Each row is followed by its class. Each block has new classes.
[  5  -1  -1  -2   1  -1  -2   1   2   4  -6   2  -1  -2   2   1   4  16
   2   3   1  -4  -1  -1 -14  -2   4  -2   2   2   3  -1  -2   0   2  -8
   3   2  -4  -4   4   3  -2  -3  -2  -1   3  -6   1  -1   1  -4  -3   4
   1   0  10  -5  -9  -1  -7   2   0   0  -2] -> N
[  7  -2   0   1   2   0 -13  -4   4   2  -8  -5  -6  -7  -4   2 -11  13
 -13   1  -1   5  -4   1 -39  -6   4 -23  -2   5  -5   4  -2   2  -4 -12
   4   6   2   8   4   8  -8  -3   5  -6  -2  -5  -2   8  -4  -1  -2  -9
   1   3  -8  -1 -11   7 -26  -6   2  -1  -5] -> V
[ -3   2   1 -16 -11  -1   3   2   7   6   2   9   5   5   1  -2  26  16
  28   1   9   1   0   9  18   6  -3  19   5 -10  17   7   3  -2  -3   2
   2  -4  -7 -23   0  -1   7 -11   9   3   6   0 -10 -15   5  -6  -7   8
   8   1  15  -9   1  -7  22  11   0  -1   0] -> N
[  3   4   3  -6 -11   0   6   3   1   7   4   7   4  -1  -1  -6  22  12
  26   5  13  -2   1   4   2   8  -6   2   6  14  14   5   7  -3   4  20
   4   5   6 -17   7   1  -1  -7   0   0   6  -5   1  -8  -4  -4 -10  13
   9  -2  18  -8  -4 -12   4   5  -6   0   1] -> N
[  3  -2   0  -7  -6   1   7  -7  20  -2  -1   5  -4 -32  -7   0 -17 -12
   8   8   4   4   0   5 -16  -6  13   1  -4 -13  -8  -3  -1   4  -5  -5
   6  -5 -12  12   4   2  -6  -8  -8   6  -9   2  -7  -1   4   5 -10 -16
  -3  10   1  -2   6 -12 -13   1   1  -8   9] -> U
[  3   1   3   2   2   2   2   0   1   2  -6   0  -3  -7   0   0  -2   7
   1   1  -1  -3   2  -3 -25  -2   2 -18   1   3   5   1  -1   3  -2   3
   2   4   3  13   1  -1  -4  -7  -2  -1 -14  -5   4   3  -2   4  -2  -6
   1   4  -7  -2  -7   0 -19   0   1   0   4] -> U
[ 23   2   3   2  -1  -7  11   5 -14   8   9   5   3   0  -2  -7  18  12
  12   1   6  -5  -4  -2   3  10  -5 -13   8   7  13   7   1   6   5   5
  -2  -1   9  -6   1  -1   1  -6  -3  -3   1  -5   5  -6  -4  -3  -5   7
   7  -4  12 -11  -8  -3   0   1  -3  -1  -3] -> N
[ -5  -1  -1  -1  -4   2  13   5   0  -1  -5  -6  -1  -6   0   0  22  -9
   8  -6   1  -9   1   1  -9   1   6   0  -5  -7  22  -2   8   3  -5   0
  -3  -6  -5  -3  -4   1   8  -2  -1   7 -16   4  -5  -1  -4   1 -11   2
   6   7 -17  -2  -2  14  -5   9   4  -1   3] -> U
[  2   5   4   3   5   2  -3   2 -10  -3  -8  -3  -5  -2  -1   0   2   1
   9   0  -3 -10  -1  -7 -36  -4   5 -36   7  10  13   0   1   3  -2  -1
  -3   5  11   8   0   1  -1   4  -9   2 -15  -2   2  11  -2   6  -3  -5
   2   3 -20  -3 -13   9 -24   2   6  -4  -5] -> U
[  4   6  -1   2  -2   4   4   0  -1   3   4 -11   1 -25   3  -2 -17 -14
   5   1   1  -3   2 -15 -19  -1  23 -23  -8  -5   8  -5  -3   4  -6  -4
  -8   4   6  14  -1   1   4  -8  -5   1 -19   2   4   3  -4  11  -8  -9
   7   5 -13  -1   2  -2 -20   4  15  -2   6] -> U
[ -1   2   5  -3  -4  -2  18  11 -12  11   2  -2  -4  22   6  -1  45  19
  16   1  10 -20  -1   0   7  11   4   2  11  22  40   6   5  -1   4   2
  -1  -2   5 -25   6   1   6   5  -6   0   6   0   0  -6  -3  -6  -4  25
  19   0  -1  -8 -18   5   0  13   0  -6 -10] -> N
[  4   3   0   3   6   1   3  -4   0  -1  -1  -4  -3 -12   2 -25  -5  -6
   0   2   0   3   2  -1 -27  -3   9 -15  -3  -1   6   1  -1   4  -6   0
  -4  -3   4  10  -1   3   0 -11 -10   2 -18   5   5   7  -1   9  -7  -4
   6   4 -11   4  -3   5 -23   3   4  -3   4] -> U
[  9  -5   5  -3 -11  -1  -5  -4   2   9   7   5   6 -12   1 -10  11  11
  21  -2   4   2  -3  -4   2   1 -11  -5   3  -4   3   6   2   4   7  -2
   3   5   9  -5   4   1  -7  -7  -3  -5   7  -4   4 -17  -8  -4  -4   5
   4  -3  17  -7  -2 -16  -3  -1  -6   1   2] -> N
[  2   6   9   0  -2   5   4  -3  -1   4   5   5  -2 -20  -4  -8   1  -7
   5   0   4   2   1   3 -18  -2   1 -23   0   3  11   2  -6   4  -5   1
   5  -1  15   8   2   1  -1  -4  -5  -2 -14   0  10   3  -1   9  -7  -3
   6   4  -5  -6  -8 -11 -22   0  -3   5  -7] -> U
[ -4   5  -4   1   3   0   1   0  13   6 -19   0  -4  13   1  10   3  30
  -9   7   0 -14   0   6 -31  -1   6   0   1   3   6   3   3   0  -1  -1
   8  -3  -6  -4   4   2  -6   0   6   3  -1  -5  -4   8  -1 -13  -4   3
  -1   7  -8   2 -17  12 -11   2   9  -5  -6] -> V
[  2   4   5  -8  -8   1   2   2   5   5   1   7   0   0   4  -5   8  19
  13   4   6   0   0   2  -2  -1   2  -3   4   3   5   6  -2   2   4   3
  15   8   5 -11  11   7  -6  -1   7   0   5  -6   2 -11  -5 -13  -1   5
   4  -3   1  -5  -8  -8   0   6  -5   0   5] -> N
[ -2   9   2  -1  -2   3  -1   4  13   5 -13  -3  -4  17   0   5  12  22
  -2   4   2 -12   3   1 -31   3  11  -4   4   8  13  -1   2   6  -3  -1
   5  -1  -1 -11   8   2   5  -3   3  -3  -5  -3  -1   4  -8  -8  -6   7
   0   3  -4  -1 -16   6 -12   3   5  -2  -9] -> V
[  9   2   2   6   2   1 -18  -6   4   1 -10   5  -4  -4  -2   2 -27  22
 -20   0  -3   6   2  -8 -44 -10  -1 -26  -6   8 -19   4  -4  -1  -3   3
   7   6   2  14   6   3 -15  -5  -4  -3  -1 -11   8  10  -6  -7   0 -11
  -8  -1  -4  -5 -15  -1 -34  -1   6   1  -3] -> V
[ -4   2   3   4  -3   2  -2   1   4   9 -16   2  -6  14   0   2   5  27
 -11   2   4  -4   4  -3 -28   1   5  -8   0   7   3   4  -3  -7  -2  -1
   8   1   3  -6   7   2 -10  -1  -3   0  -1 -10   5   5   1 -12  -3   2
  -1   2  -3 -10 -16   7 -17  -2   1   4  -7] -> V
[-15  11  -1  -8  -5   1  23  13  -6   5  -2  -2   4  17   8   2  47  10
  16   1   4 -23  -1   6  25  11   7  24   8   0  44   2  10   0   0   6
  -5 -10  -9 -29  -3  -2  16   8   9   6   3   5  -8  -9  -1  -4  -7  22
  11  -5   1  -6 -14   7  24  19   3  -3  -5] -> N
[  6  -3   4   0  -3   9  -2  -5  -5   1   6   1  -3 -17   1  -5  -2   0
  10  -3   1   0   0  -3 -15 -11   4 -17   4  -1   3   1   5   0  -3  -2
   0   0   7   2  10   3   0  -4  -7   1  -9   0   5   3  -4   7   5  -5
   4  -1  -3  -4  -1  -9 -12  -3   0  -1  12] -> U
[ -3   6   3   0   1   4   1   6  11   3 -28  -5   0  22   0  16   3  18
 -22   3  -2 -10  -6   2 -38   0  12   0  -2  14   8   3   3   2  -7   1
   4  -4 -10  -7   3  -1  -3   4   6   5   1  -4  -6  10   0  -9  -6   0
  -3   7 -12   6  -6  22 -11   2  11   0 -12] -> V
[  3   1   6   1  -3   1   2   0  -5   5   0   1  -4 -14   1  -7   7  -1
  14   2   2   2   0  -2 -10   4   4 -17   0   5  11   0   0  -1   0   4
  -7   0  12   5   1   0  -1  -1 -19   2 -10  -6   6   1  -6   6  -9   2
   8  -5  -3  -8  -7  -5 -14  -1   0  -2   0] -> U
[  1   2   2  -1  -6   3   1  -2  19   2  -8   0  -6 -11   0   2 -15   3
   1   4   0   6   1   1 -36 -10   6  -8  -4  -6 -10  -1  -6   3  -4   0
  22   0  -9   5   5   2 -12 -11   3   1  -9  -7  -1   0   7  -1  -6 -11
   2   7 -12  -1  -3  -5 -18  -5   2  -2   6] -> V
[ -7  10  -2  -1  -7   0   9   6  16  -2 -28  -6  -6  28   5  15  13  21
 -18   2  -2 -18   5   3 -38   3  15   8  -1   0  14   4   3  -3 -13  -1
   5 -13 -18  -3   1   4   0   2   5   7 -10  -3  -3  15   0  -7  -3   5
   0   9 -15   8 -16  18 -20   5  15   0 -10] -> V
[  1   4   1   4   4   4   6  -4 -10   1  -2 -11  -9 -11   3   0   6 -14
   0  -2  -1  -9  -1  -7 -26   2  10 -28   0  14  24  -1   0   6  -4  -1
  -7  -7  10  10  -1  -3   8   1  -9   6 -19   0   8  11  -5   9  -4   4
   7   6 -21  -3  -9   2 -25   4   4  12 -15] -> U
[  6  -3   5  -2  -3  -3  -3  -5   0   5   5  10   1 -12  -4 -13  -1   9
  10   4   5   9   0   4  -4   0  -4 -10   2   0  -6   2   4   0   4  -2
   4   7   6  -2   3   1  -7  -6  -8  -3   5  -6   8  -3  -1  -1  -3  -8
  15   0  10 -10  -7  -6   1  -3  -6   2   2] -> N
[  3  -1   9   1  -1   5   2  -7  -1   1   3  -7  -4 -24   2 -10  -9 -11
   7   1  -5   1   4  -2 -23  -8   3 -20  -1  -2   7   2  -6   6  -3  -3
  -3  -2   7  14  -2   1   1  -9  -6   1 -23  -1   2   2  -1  15 -10  -8
  -6   7 -12  -1  -1  -8 -24   4  -1  -3   5] -> U
[  3   2   0   2  -1  -5  -9  -4  14  -2 -21   3  -2   7  -1   9 -12  21
 -15   3  -1  -3   2  -1 -42  -3   8  -8   0  -3  -7   4  -3  -1  -7  -6
  13   1  -3   4   8   7 -14  -3  -2  -3   1  -7   2   8  -5  -9  -3  -5
  -1   4  -4   1 -14   9 -22  -5   6   2  -7] -> V
[ -1   8   3  -3   0  -2   8   5   9   4 -17  -2  -2  13   2   7   0  19
  -7   5   2  -6  -5   2 -20   2   5  -4   2  -1   5   2   0  -1  -6  -5
  10   2  -2  -7   6   3  -7   2   0   1   2  -8  -3   3  -3  -3  -4   2
  -6   3  -2  -3 -10   3  -8   0   9   0  -4] -> V
[ -9   3  16  -4  -8   2   9   6   0   9  -3   5   4   4  -4  -7  28  10
  14   4   8  -8   5  -3   0   7  -1   3  13   6  24  13   0   0  10   3
   3   5   9 -21  11   2  -4  -1   2  -2   1  -3  10 -13  -1  -5  -7  17
  11  -4  16 -11  -7  -9   6  47   2   3  -5] -> N
[  1  -1  -2  -2  -3   2  -2  -7   7   3  -4   1  -5 -18   3  -1 -18   0
   3   3   1   4   3  -1 -29  -8   4  -9  -5  -6  -6   0  -2  -6  -1  -3
   4  -7   5  12   2  -1  -4 -15  -5   0  -8  -3   2  -1  -1   2  -7 -11
  -4   6 -13  -4  -2  -2 -16  -3   5  -6   7] -> U
[  3  -2   1   8   6   2 -11  -2  13   2 -18  -1  -7   7   5   8  -8  27
 -19   5  -7  -5   2  -1 -33  -4   7  -8  -4   1 -10   6  -6  -2  -2  -4
   8   0  -9   3   8   3 -12  -3  -2  -1   6  -8   1   9  -3  -8  -2  -5
  -4  12  -8  -2 -12   8 -15  -4   5   4 -11] -> V
[  9  -3   5   5   3   0 -18  -3  15   3 -15  10 -11   4  -1   1 -17  27
 -16   6  -2  22   0  -9 -47  -6  -2 -20  -1   7 -21   5  -2   0  -1  -1
  16   5   1   2   7   6 -24  -5  -5  -1   0 -10   4   4  -5 -11   4  -8
  -2  -2  -1  -4 -15   5 -29  -9   2  -6  -6] -> V
[ -3  10   0   2  -3   2   4   6  18   5 -25   0  -5  29   4  13  13  21
 -14  -1  -1 -19   3 -10 -40   1  12  -9  -9   6  15   6   4   1  -8   3
   9  -4  -7 -11   7   2  -5   1   7   0  -4  -5  -4  11  -4  -9  -7   6
   6   8 -12   4 -18  14 -15   6  10   3 -15] -> V
[  1   2  12   3  -6   7   4   3  -8   6   8   5  -6  -6  -2 -11  13   7
   0  -1   4  -3   3   2  -9   0  -2 -16  11   5  16   4  -4   2   2   2
  -8   3  12  -4   1  -1   2  -2  -6  -3  -6  -2   7  -5  -5  -1  -7   6
   7  -3   1  -7 -11  -3  -7   0  -2  -1  -2] -> N
[ -5   9   1   1   2 -22  -1   0  10   5 -21  -3  -3  26   1  10   5  20
 -18   3  -1 -12   0   0 -29   1  11  -4  -2   7   8   3   4  -2  -6  -2
   7  -9  -7  -2   4   5  -3   0   1  -8   5  -5  -3   7  -4  -9  -2   4
  -4   4  -8   2 -14  12 -13   1   8  -1 -10] -> V
[  2   5   5   4   1  -1  -1   8 -22   9   5   0  -2   8  -1 -11  26  21
   6  -4   6 -10  -2   5   2   6  -1 -16  12  17  15   8   2   0   2   5
   2   7  13 -16   4   0  -1   5  -2  -3  11  -4   4  -8  -3  -5   1  18
   9  -3  11  -9  -8   1  -3   5  -7   1  -8] -> N
[ -2   4  -1   3  -4   2   0   4  10   0 -25  -7  -7  14   4   9  -1  21
 -14   0  -1 -10   4   0 -34   1   7   2   0   5   5   4  -1  -2  -9   5
   7  -3  -6  -3   6   0  -7   1   5  -1  -3  -8  -3   6  -2  -9  -2  -1
  -3   7  -8   0 -17  11 -14  -1   6   0 -11] -> V
[  1   2   2 -15 -12   1   6   2   0   5   3  20   7   2   1  -6  19  32
  23   3   8  -5   1   1  -1  -1  -3   2  10   4  12   7   1  -2   5   1
   0   4   5 -18   5   3  -3  -5   1  -5   5  -8  -1 -15  -3 -18  -8   7
   3  -2  18 -11  -6  -9   4   4  -4   0  -3] -> N

Each row is followed by its class. Each block has new classes.
[ 14   0   3  -5   0 -17   1  -2  -2  -5   6  -9   7  -5  13 -14  14   5
  19   7   3   1  -5 -11 -20 -10  -2   1  -7   2   7  -1  -4  -7  10  -4
   2   1   1   4   2  -8   3  -6   0   4   7 -16   5   1   1   1  -1   9
   9   1   2   1 -10   9 -10  16  -3  -7   5] -> (99)
[  1 -10   4   7  11   7  -1  10  -2  -2   0  -1   4  -4   1  24   9  -3
   4  -4   4   0 -28   0  -7  -3  -2  -9  22   5   3   0  17 -16  11  -1
  -8   0   3  -2  -9  17  -2  -1   7  -4   3  -7   3   4   2  -4  -5   8
   0   4   4  -2   6   3  -7 -20   2 -11   5] -> (91)
[  3   1   2   0  -1 -14   1 -10  -3  -3   6  -4   3  -4   3   5   8   2
   9   6  -2   1  -3 -14 -17  -9  -4   2  -2  -2   5   1  -1  -7   4  -6
   1   3   4   1   0  -2   3  -7  -2  10   5 -11   3   7   4  -3  -8   9
   1  -3  -1   4  -4   5  -4  16  -3  -6   5] -> (88)
[  6 -12   4   6   8  -3  -2   7  -1  -2   5   0   5 -11   6  15  13  -1
  10  -3   5  -4 -26 -14 -13  -2  -5  -1  19   2   5   1   9 -16  10  -2
  -5   1   4   1 -11   8   0  -4   4   3   6 -12   5   3   3  -4   1  11
   1   2   2  -2   4   4 -10 -10  -2 -17   7] -> (87)
[  7 -12   5   5  11   8   1  18   3   1   7  -1   6 -11   7   9   9  -2
   5   0   6  -2 -27   0  -7   0  -3   3  19   3   5  -1  11 -13   8  -3
  -7  -1  -3   1  -8   7   2   1   5  -3   6 -10   4  -1   2  -1  10   7
   3   0   4  -4   5   1 -15 -13   1 -14   3] -> (87)
[ 12  -6   3   0   0 -12   3  -2  -1  -7   6  -3   6 -10   9 -11  10   4
  13   4   3  -1 -11  -2 -10  -4  -2  -4   1   0   4   0  -2  -6   9  -4
  -1   0   4   3  -6  -7   3  -5   1   4   7  -8   4  -4   1   1   0   5
   7   0   3  -1  -1   4 -10   2  -3  -4   6] -> (88)
[ 10   0   3  -1  -1  -9   2  -7  -2  -7  10  -4   5  -7   8 -10   7   4
  10  10   1   1 -11  -3 -13  -6  -4  -2  -1  -1   3   2   0  -5   8  -8
   1   1   3   2  -2  -7   4  -7  -3  11   7  -8   6  -1   3   0  -1   9
   5  -2   1   2  -1   0 -10  12  -2  -1   4] -> (108)
[  4   0  -1   1  -3 -23   0 -13  -8  -3  -2  -4   0   0   2   2  10   2
  15  -2  -2   0   7 -20 -17 -10   1  -4  -6   3   5  -1  -3  -6   5   0
   3   2   8   0   0  -3   0  -7  -1   6   3 -12  -1   7   1  -2 -15   8
   2   4   0  -5  -7  11   3  13  -4 -10   7] -> (108)
[  7 -12   4   6   7   1   2  12   4   0   5   4   3 -11   2   5   5  -1
   5  -3   2  -4 -22  -3  -2   5  -6   2  18   1   3   1   4  -7   5  -2
  -5   0   1   2 -12   4   1   1   3   0   7  -3   6  -4   2  -3  14   5
   1  -2   5  -1   8   0  -9 -16   1 -11   4] -> (91)
[  4  12  -1   5  -1   1   2 -28 -17 -12   4   3  10   4  -4  19 -10   3
  -4  -2   1  -4 -35  21  -2  -6  -2 -27  17  -8  -6   6  14 -13  10 -16
   5   6  17  -4  -2  20  -1  -9  -3  26   5   8  13  -3   7 -10 -19   8
   3   0  -3   4  16 -15  12  -6   6  26   6] -> (101)
[  0  -7   4   6   3  -6   1  -4  -2   0   7   2   2  -6  -1  17   3   1
   6  -4  -3  -4 -16 -13 -11   0  -6   2  14  -3   3   1   7 -12   4  -4
   0   4   6   1  -8   8   1  -3   1   8   5  -6   6   6   4  -6  -3  10
  -4   0  -2   2   4   0   0   0  -1 -10   5] -> (101)
[ 10  -5   4   0   1 -15  -1   2  -2   2   5  -1   5  -1  13  -2  15   0
  20  -7  -1  -1  -9 -26 -23  -3  -5  11   5   0   8  -3   3 -17   4  -1
   5   2   1   3  -9   1   1  -4   6   5   8 -16   6   5   5  -6  10   9
   4   1  -2   1  -7  10  -1  10   0 -14   6] -> (98)
[  3   2   2   4  -1 -10   2 -13  -8  -4   2   1   3   2   1  13   3   2
   9  -3  -1  -3 -12  -9 -13  -6  -1  -6   9  -2   2   2   9 -15   6  -6
   7   3  10  -2  -4   9  -1  -6   4  14   4  -6   5   6   4  -7 -10   9
   0   2  -2   3   1   0   7   6  -1   3   5] -> (101)
[  8 -11   4   4   7  -3   2  13   0   0  -1  -1   3 -10   5   5  13  -1
  13  -6   5  -3 -16  -8  -8  -2  -1  -2  11   7   5  -2   6 -12   8   2
  -8  -1   1   0 -10   3  -1  -2   7  -7   4  -9   2  -2   1   0   4   7
   3   1   5  -4   0   4  -9 -15   1 -16   4] -> (87)
[ 12  -2   5  -3   9   6   1   8   1  -4  13  -4  10  -6  11  -1  10  -1
  10   8   5  -1 -29   0 -16  -3  -8   3  10  -1   7   1   9 -14  12 -10
  -1   2  -2   3  -4   3   4  -2   3   8   8 -11  11   0   4  -2  12   8
   8  -1   3   2   3   0 -16   5   0  -3   5] -> (108)
[ 11  -1   3   2   0 -16   2  -8  -7  -7   5  -4   8  -6   6  -1  11   3
  14   3   1  -1 -17  -9 -19 -11  -2  -9   4  -1   5   3   2 -11  12  -8
   3   3   6   0  -3   0   2  -8   2  11   8 -12   6   2   4  -3  -8  13
   7   0   1   2  -3   4  -7   9  -2  -4   7] -> (88)
[ 16   2   3  -2   4  -5   1   1   0  -6   9  -4   9  -5  13 -14  10   5
  14   6   4   1 -18  -1 -16  -7  -4   2   0  -1   6   0   1  -9   9  -7
   1  -2  -1   3  -2  -5   3  -4   2   8   8 -10   8  -3   3   0   8   8
  11  -1   2   0  -3   1 -12  11  -1   0   3] -> (88)
